Below is a small trained network, with its code and all its weights. Each question gives an input and a target symbol and asks what happens when units are switched off, that is, made to give their printed mean instead of their output.

import numpy as np


def w(rows, s, z=0):
    codes = np.array(rows[::2]) - 128.0
    scale = np.full(codes.shape[1], s)
    scale[-1] = z or s
    return codes * scale


def softmax(a):
    e = np.exp(a - a.max(-1, keepdims=True))
    return e / e.sum(-1, keepdims=True)


def log_softmax(a):
    a = a - a.max(-1, keepdims=True)
    return a - np.log(np.exp(a).sum(-1, keepdims=True))


def net(x, mask):
    ids = ['ΓΞΠαβηθλμσψω'.index(c) for c in x.split()]
    T = len(ids)
    res = E[ids] + P[:T]
    u = 0
    for l in range(3):
        r = res
        for j in range(3):
            rows = slice(2 * j, 2 * j + 2)
            q, k, v = (r @ M[l][rows].T for M in (Q, K, V))
            z = softmax(np.where(np.tri(T) > 0, q @ k.T / 2**0.5, -1e9)) @ v
            o = O[l][rows]
            res = res + np.where(mask[u + j], z, o[:, -1]) @ o[:, :-1]
        u += 3
    return log_softmax(res[-1] @ U[:, :-1].T + U[:, -1])


Q, K, V, O = {}, {}, {}, {}
E = w([
[212,228,100,61,164,66,90,102],'Γ',
[135,221,102,64,142,93,127,183],'Ξ',
[164,161,132,55,70,86,59,121],'Π',
[67,227,170,94,99,111,65,138],'α',
[98,125,174,23,58,139,196,147],'β',
[195,177,112,97,100,191,205,92],'η',
[113,137,174,150,121,134,140,55],'θ',
[115,173,42,142,123,198,44,90],'λ',
[140,157,113,195,164,144,204,83],'μ',
[8,27,204,117,88,63,180,192],'σ',
[143,54,103,168,113,138,204,128],'ψ',
[236,211,172,168,78,45,157,139],'ω',
],0.014)
P = w([
[91,130,115,50,119,113,187,35],'0',
[174,113,176,21,247,121,98,98],'1',
[69,161,58,63,49,74,202,14],'2',
[149,133,154,141,78,190,149,127],'3',
[207,118,146,121,189,119,98,173],'4',
[118,161,39,146,34,74,163,85],'5',
[209,157,149,212,68,204,107,136],'6',
],0.013)
Q[0] = w([
[121,90,105,144,180,85,126,93],'L0H1',
[172,120,182,112,204,163,93,180],'L0H1',
[127,95,125,194,2,173,147,127],'L0H2',
[101,179,71,123,111,40,119,114],'L0H2',
[158,157,240,219,23,217,151,124],'L0H3',
[148,201,82,111,51,69,140,71],'L0H3',
],0.0092)
K[0] = w([
[121,93,135,161,167,156,189,91],'L0H1',
[35,105,115,12,158,128,103,90],'L0H1',
[128,148,132,164,75,130,82,166],'L0H2',
[186,63,79,139,95,130,181,168],'L0H2',
[147,208,60,147,83,81,31,208],'L0H3',
[137,83,144,252,121,130,118,142],'L0H3',
],0.011)
V[0] = w([
[159,89,127,135,119,182,155,97],'L0H1',
[178,171,191,127,29,160,89,183],'L0H1',
[96,125,105,108,176,111,159,149],'L0H2',
[83,186,67,112,109,67,28,171],'L0H2',
[98,123,254,189,120,160,117,36],'L0H3',
[53,220,139,174,190,162,219,217],'L0H3',
],0.0073)
O[0] = w([
[63,145,102,138,139,133,152,173,138],'L0H1',
[178,137,180,154,63,184,131,54,117],'L0H1',
[154,98,193,88,132,151,77,64,124],'L0H2',
[6,144,193,197,116,155,104,148,6],'L0H2',
[37,149,169,196,114,96,107,19,143],'L0H3',
[1,197,57,150,218,145,211,249,1],'L0H3',
],0.0073,0.0028)
Q[1] = w([
[109,129,92,150,8,115,175,74],'L1H1',
[91,141,57,96,164,56,106,163],'L1H1',
[143,126,110,129,144,85,150,162],'L1H2',
[100,125,112,149,89,127,113,86],'L1H2',
[100,177,115,129,111,153,76,155],'L1H3',
[70,143,76,117,75,174,143,141],'L1H3',
],0.014)
K[1] = w([
[174,132,104,254,93,113,82,200],'L1H1',
[127,28,156,165,160,157,220,118],'L1H1',
[126,123,84,89,134,80,163,103],'L1H2',
[131,95,124,174,131,160,92,138],'L1H2',
[113,218,113,117,123,170,92,154],'L1H3',
[110,123,113,207,105,242,84,203],'L1H3',
],0.012)
V[1] = w([
[84,9,15,129,131,255,45,114],'L1H1',
[188,106,223,149,42,59,233,242],'L1H1',
[89,116,125,179,71,170,115,102],'L1H2',
[154,101,53,141,95,109,108,70],'L1H2',
[171,26,175,117,149,92,160,57],'L1H3',
[119,134,100,104,97,21,130,164],'L1H3',
],0.0066)
O[1] = w([
[111,165,47,103,5,72,24,235,2],'L1H1',
[178,55,125,99,125,143,226,50,137],'L1H1',
[135,170,188,144,34,142,80,130,86],'L1H2',
[108,92,97,94,107,128,141,149,188],'L1H2',
[113,117,73,157,126,129,2,103,236],'L1H3',
[181,114,137,108,120,130,88,102,173],'L1H3',
],0.007,0.0083)
Q[2] = w([
[136,159,114,128,174,106,106,180],'L2H1',
[140,105,139,57,190,123,128,108],'L2H1',
[144,123,132,200,142,108,167,95],'L2H2',
[86,52,136,174,168,118,126,162],'L2H2',
[170,115,134,109,106,157,131,78],'L2H3',
[162,117,254,162,220,215,26,231],'L2H3',
],0.0095)
K[2] = w([
[130,76,160,125,226,164,107,179],'L2H1',
[180,145,142,111,180,59,130,224],'L2H1',
[184,105,163,209,204,156,99,122],'L2H2',
[33,31,145,153,147,110,135,154],'L2H2',
[204,169,137,162,112,83,141,126],'L2H3',
[90,226,127,2,157,111,95,47],'L2H3',
],0.0076)
V[2] = w([
[120,152,137,180,98,58,168,152],'L2H1',
[185,106,227,126,131,104,82,185],'L2H1',
[142,54,94,200,203,153,67,165],'L2H2',
[81,63,103,194,76,93,197,142],'L2H2',
[198,215,38,252,176,147,121,104],'L2H3',
[111,1,151,223,145,12,121,168],'L2H3',
],0.0074)
O[2] = w([
[155,133,97,100,151,115,115,71,11],'L2H1',
[134,114,128,120,124,181,170,137,53],'L2H1',
[117,158,141,72,140,112,98,106,58],'L2H2',
[154,155,110,127,116,157,144,113,1],'L2H2',
[40,88,80,129,136,203,88,120,120],'L2H3',
[144,54,138,246,137,74,102,136,22],'L2H3',
],0.011,0.0074)
U = w([
[194,107,202,95,243,190,22,161,234],'Γ',
[181,119,161,178,232,172,183,251,240],'Ξ',
[210,83,187,112,32,168,52,83,70],'Π',
[76,227,253,200,125,150,149,105,105],'α',
[181,177,149,83,62,76,195,86,2],'β',
[125,167,48,61,93,167,156,70,10],'η',
[86,186,158,149,109,89,70,10,68],'θ',
[120,187,118,156,50,152,92,165,147],'λ',
[23,148,85,203,188,136,169,145,163],'μ',
[153,141,189,237,148,63,159,142,147],'σ',
[156,53,21,157,82,98,123,126,148],'ψ',
[124,91,157,176,149,169,170,23,93],'ω',
],0.0052,0.0083)

Each question gives the input, a string of symbols that net reads in full, and the target symbol t.
The units are the heads (2 rows each of Q, K, V and O). Each row of codes is followed by its name. A weight is (code - 128) times the scale printed after its matrix; where a second scale follows, it is the last column's (O and U).
mask holds one flag per head, layer by layer. A switched-off head (its flag False) gives its mean, the last column of its rows in O, instead of its output. The means were averaged over made-up inputs and are rounded, as every weight is.
A unit's drop is (log p(t) with every unit on - log p(t) with that unit switched off) / (log p(t) with every unit on - log p(t) with every unit switched off).
The circuit of an input: a set's keep is (log p(t) with only the set's units on - log p(t) with every unit switched off) / (log p(t) with every unit on - log p(t) with every unit switched off). Starting from all 9 units, units are removed one at a time, each time the one whose removal leaves the highest keep (on an exact tie, the one counted first), for as long as the keep stays at least 0.8.
circuit, biggest first: the units of the circuit, biggest drop first
most important unit: the unit with the biggest drop
heads that matter: for each layer, one digit per head in row order, 1 if its drop is at least 0.15 and else 0, layers parted by /
drop when u is switched off: that unit's drop, to one decimal
input Ξ ω Ξ ψ Π β β, target Π: heads that matter : 101 / 000 / 000
input Π σ α, target σ: heads that matter : 000 / 000 / 001
input Γ α θ Ξ, target Ξ: circuit, biggest first : [L0H3 L1H3]
input μ η μ β, target β: most important unit : L2H3
input μ σ Γ ψ β μ, target ψ: heads that matter : 010 / 100 / 001
input Π ω ω Γ η ω η, target ω: heads that matter : 000 / 100 / 000
input σ α Γ, target σ: heads that matter : 000 / 000 / 001
input η λ β, target λ: heads that matter : 000 / 100 / 000
input λ ψ ψ σ, target λ: heads that matter : 001 / 100 / 000
input η ω ω ψ λ σ, target ψ: circuit, biggest first : [L1H1 L2H3]
input β λ λ ψ Γ μ ψ, target Γ: circuit, biggest first : [L0H3 L2H2 L1H1]
input μ η η β, target β: circuit, biggest first : [L2H3 L1H1 L0H2]
input η β Ξ, target η: heads that matter : 010 / 000 / 001
input θ η μ, target μ: circuit, biggest first : [L0H1 L2H3 L0H3]
input Γ β Π ω β α, target ω: most important unit : L1H1
input Γ ω θ Ξ λ Π μ, target Π: circuit, biggest first : [L0H3 L0H1]
input Γ ψ α θ, target α: circuit, biggest first : [L0H2 L1H2 L1H1]
input α β σ α, target α: drop when L0H3 is switched off : 0.2
input ω σ λ σ, target λ: drop when L1H1 is switched off : 0.9
input α λ α, target λ: circuit, biggest first : [L1H1]
input σ β β Π ω η β, target ω: drop when L2H3 is switched off : 0.1
input Π θ β β β β σ, target Π: drop when L2H3 is switched off : 0.0
